1.23,-2.63,1.79,1.38,1.22,-2.02
3.12,-2.41,1.31,1.93,3.16,-0.62
1.17,-2.63,0.44,1.37,1.46,-1.46
3.66,-0.68,2.41,2.77,0.45,-1.95
-1.72,1.05,-1.83,-3.71,1.76,3.51
-0.38,2.99,-1.52,1.43,-1.57,2.90
5.60,-0.22,3.53,5.06,-2.18,-2.02
-0.01,1.46,0.34,1.75,-2.18,0.62
-1.71,2.05,-1.83,-3.73,-1.31,3.36
1.74,-1.15,0.94,-1.47,1.61,-0.30
-1.72,0.07,-0.26,-3.31,-0.78,2.05
-1.05,0.41,-1.40,-3.73,1.66,1.56
-0.26,-0.16,-1.11,-3.31,2.68,1.90
Indices start at 0.
The entry directly below 1.05: 2.99
Which number is the top-right entry?
Answer: -2.02
The entry directly below the largest entry is -0.01
Which number is the entry just right of the largest entry?
Answer: -0.22
The entry in row 2 and column 2: 0.44
Which number is the entry just left of 0.07?
Answer: -1.72
Which number is the entry at row 0, column 0?
Answer: 1.23
The entry in row 2 and column 0 -> 1.17
Which number is the bottom-right entry?
Answer: 1.90
The entry at row 0, column 1: -2.63
The entry in row 1 and column 1 is -2.41
Which number is the entry just left of 0.44?
Answer: -2.63
Which number is the entry just left of 2.68?
Answer: -3.31
Which number is the entry just right of 1.75?
Answer: -2.18
The entry just right of -1.57 -> 2.90
The entry in row 1 and column 0 -> 3.12
Which number is the entry at row 0, column 2?
Answer: 1.79
Which number is the entry just left of 5.06?
Answer: 3.53
Which number is the entry just left of 2.77?
Answer: 2.41
The entry directly below -1.47 is -3.31
The entry just right of 2.77 is 0.45
Which number is the entry just right of 0.45?
Answer: -1.95
Which number is the bottom-left entry?
Answer: -0.26
The entry directly below 0.45: 1.76
Which number is the entry directly below -0.78?
Answer: 1.66
The entry directly above 1.93 -> 1.38
The entry just left of -1.46 is 1.46
The entry directly below 1.79 -> 1.31
The maximum -> 5.60
The entry just right of -1.71 -> 2.05

m =
-68.48	15.36	43.50	-132.66	76.23
19.12	20.88	88.66	-197.68	-3.41
-70.91	40.55	48.46	3.14	3.95
46.21	-5.72	84.10	137.03	17.31
26.05	123.86	-10.62	-111.79	22.57
94.20	127.11	105.35	226.35	7.11
64.46	-11.87	1.30	-36.56	41.04
57.34	62.81	-19.24	-252.94	31.48
108.85	-23.76	19.04	-21.19	24.94
30.35	-226.78	113.17	77.46	47.47
62.07	-47.84	100.76	223.91	28.34
268.22	40.81	12.59	-205.82	-7.02
-56.46	-34.72	8.99	230.16	47.66
111.09	27.50	39.27	69.52	70.43
The first entry on the diagonal from the top-right corner? 76.23
The entry in the bottom-right corner? 70.43
The entry just right of 12.59? -205.82
The entry just right of -197.68: -3.41
The top entry of the column that holds the smallest entry? -132.66
The entry directly below 1.30? -19.24
The entry directly below the smallest entry? -21.19
The 4th-last entry, reading row by row: 27.50
The third-last entry, reading row by row -> 39.27
The maximum? 268.22
The entry directly above -34.72: 40.81
The entry directly above 7.11 is 22.57
The first entry of the smallest entry's row? 57.34
The entry just right of 62.07 -> -47.84
The entry just left of 3.95 -> 3.14
The entry just right of -19.24? -252.94
The second largest entry? 230.16
The entry just left of -36.56? 1.30
The entry just left of 7.11? 226.35
The entry directly below 113.17? 100.76
The bottom-left entry is 111.09
The first entry, reading row by row -> -68.48
The entry just right of -68.48: 15.36
The entry directly below 22.57? 7.11
The entry just right of the smallest entry: 31.48
The bottom entry of the column that holds the smallest entry: 69.52
The smallest entry in the first column? -70.91
The third entry on the main diagonal: 48.46
The second entry on the diagonal from the top-right corner -> -197.68
The entry just left of -23.76 -> 108.85

arr = 6890  7963  3534  5035  3365  2733  4082  7113  7851  3794  7874  1224  5375  5915  5296  3463
The third-last entry -> 5915
The 1st entry from the right: 3463
Find the first entry.
Answer: 6890
The entry just right of 4082 is 7113
The entry just right of the smallest entry -> 5375
The 2nd entry from the right is 5296
Find the 3rd entry from the left.
Answer: 3534

Questions about the grid below. Indices start at 0.
1) Report the entry just right of -1.33.
2) Report the top-right entry.
3) Report the entry directly below 0.81.
4) Report the entry directly above the smallest entry.
5) Report the bottom-left entry.
6) Report the entry just left of 0.22.
7) Report the entry in row 0 and column 0.
8) Report the entry just left of 2.16.
[[ 0.57  0.56 -0.32 -0.58 -1.32  1.92  0.26]
 [ 3.75  3.07 -0.37  0.63 -4.99  0.16 -1.47]
 [ 0.15  0.26  0.01 -0.17 -0.47  0.81 -0.17]
 [ 0.60  0.86 -0.11 -0.58 -1.69  2.51 -0.29]
 [ 0.12  1.05  0.52  2.54 -2.18  2.16  2.98]
 [ 0.71 -0.04 -0.74 -0.65 -0.82  0.58  1.23]
 [ 0.01  0.66  0.30  1.59 -1.33  1.43  1.82]
 [ 0.09  0.14  0.07 -0.05 -0.15  0.22 -0.03]
 [ 0.56  0.47 -0.28 -0.60 -1.28  1.61  0.42]]
1) 1.43
2) 0.26
3) 2.51
4) -1.32
5) 0.56
6) -0.15
7) 0.57
8) -2.18

a =
0.12,1.16,1.77,1.40,0.17,0.33,0.38
-1.51,0.26,-0.19,-0.47,0.48,-0.52,-0.62
-1.20,0.43,0.73,0.55,0.82,-0.44,-0.46
Counting starts at 0.
The entry directly below the largest entry -> -0.19
What is the entry in row 0 and column 1?
Answer: 1.16
What is the entry just left of 0.38?
Answer: 0.33
What is the entry just left of 0.33?
Answer: 0.17
What is the entry directly below the centre entry?
Answer: 0.55
The entry directly above the smallest entry is 0.12
What is the entry in row 2 and column 0?
Answer: -1.20
The entry in row 1 and column 1 -> 0.26
The entry just right of the centre entry -> 0.48
What is the entry directly below -0.52?
Answer: -0.44
What is the entry just right of 0.33?
Answer: 0.38
What is the smallest entry?
Answer: -1.51
What is the entry in the bottom-right corner?
Answer: -0.46
The entry just right of 1.77 is 1.40

Read these off the grid that follows.
1) What is the entry just right of the largest entry?
2) What is the entry just right of -6.23?
3) What is the entry just right of -8.95?
4) What is the entry just left of 0.10?
[[ -8.78  -4.51   0.78  -8.41   2.63  -1.75  -1.82   3.70  -2.54   0.32
    6.90  -3.36 -17.36  -4.01]
 [  9.03   1.45 -19.69  -6.69 -21.02 -16.28 -17.94   8.73  -2.96  -8.54
    0.53 -15.73 -12.98   0.38]
 [ -3.88 -16.29  -4.01   3.04  -9.89  -1.52  -8.12  -5.27  -5.12  -4.83
   -7.54 -11.90  -2.92  -0.56]
 [-12.06  -9.74 -11.50 -10.19  -6.11 -14.06  -3.29   2.11 -14.24  13.22
   -1.45  -5.87  12.99  -0.10]
 [ -6.49  -5.11  -6.42  -1.63  -0.49   9.82   4.52  -1.60   1.44  -7.31
   -0.54  -5.39  -8.95   1.16]
 [ -6.93   3.31 -15.06  -1.67   2.84  -5.15  -1.18 -16.16  -2.07 -12.69
  -10.46  11.77  -6.48   1.10]
 [  1.43  -3.04  15.08  -9.75 -10.76 -10.06 -18.20  -2.50  -0.65   1.58
   -2.54 -18.77  -9.14  -9.35]
 [ -7.47  10.01  -7.31  -7.38 -21.01  -6.40  16.69  -8.84   5.42   6.63
  -12.21  -0.96   4.35 -10.61]
 [ -6.88  -2.59 -15.89  -5.65  -7.78 -11.01   2.14 -16.32  -6.23  -5.26
  -10.54   4.04   1.13  -4.38]
 [  4.83  -2.99 -14.18  11.31 -16.44  -6.12 -11.22  -2.35  -2.61 -11.04
  -11.93  -8.71   0.39  -7.18]
 [ -5.05  -1.19  -3.27  -1.99 -10.44  -7.98   2.15  -1.98   2.59  -1.53
   -8.21 -10.16  -3.58 -11.49]
 [ -5.70   5.89  -0.10   0.10   2.42   9.46  -0.33  -5.85   8.32  -5.79
   -5.36  -7.71  -2.98   1.30]]
1) -8.84
2) -5.26
3) 1.16
4) -0.10

W =
[[  79 -113  100 -894  326 -803 -140 -217   86  106  405  100 -751  280
   -33  158]
 [ 252 -606  589 -304 -551 -261 -508 -586  575 -770 -537 -761 -634  292
   616 -656]
 [-283 -348  376 -712 -403 -701 -525 -332  376 -798 -334 -820 -352  269
   221 -605]
 [ 366 -689  687 -339 -516 -309 -586 -619  676 -726 -497 -710 -721  350
   680 -649]
 [  65 -108   12 -584   66 -523 -293 -133    4   36  106   47 -510  137
   -89  -33]
 [ 172 -509  494 -597 -450 -538 -547 -489  491 -634 -444 -622 -588  302
   451 -588]
 [ -62 -315 -117 -266 -192 -161  -77 -320 -122 -219 -212 -214 -545 -228
  -119 -168]]
The entry just left of -293 is -523
The entry just left of 589: -606
The entry just right of -547? -489
The entry just left of -649 is 680
The entry just right of -161: -77
The entry just left of -798: 376
The entry just left of -450 -> -597
The entry just left of the largest entry? -689
The entry just right of -538? -547
The entry just right of 292? 616
The entry just left of -803? 326
The entry just right of 680? -649
The entry just right of -508? -586
The entry just right of -219? -212
The entry just right of the largest entry is -339
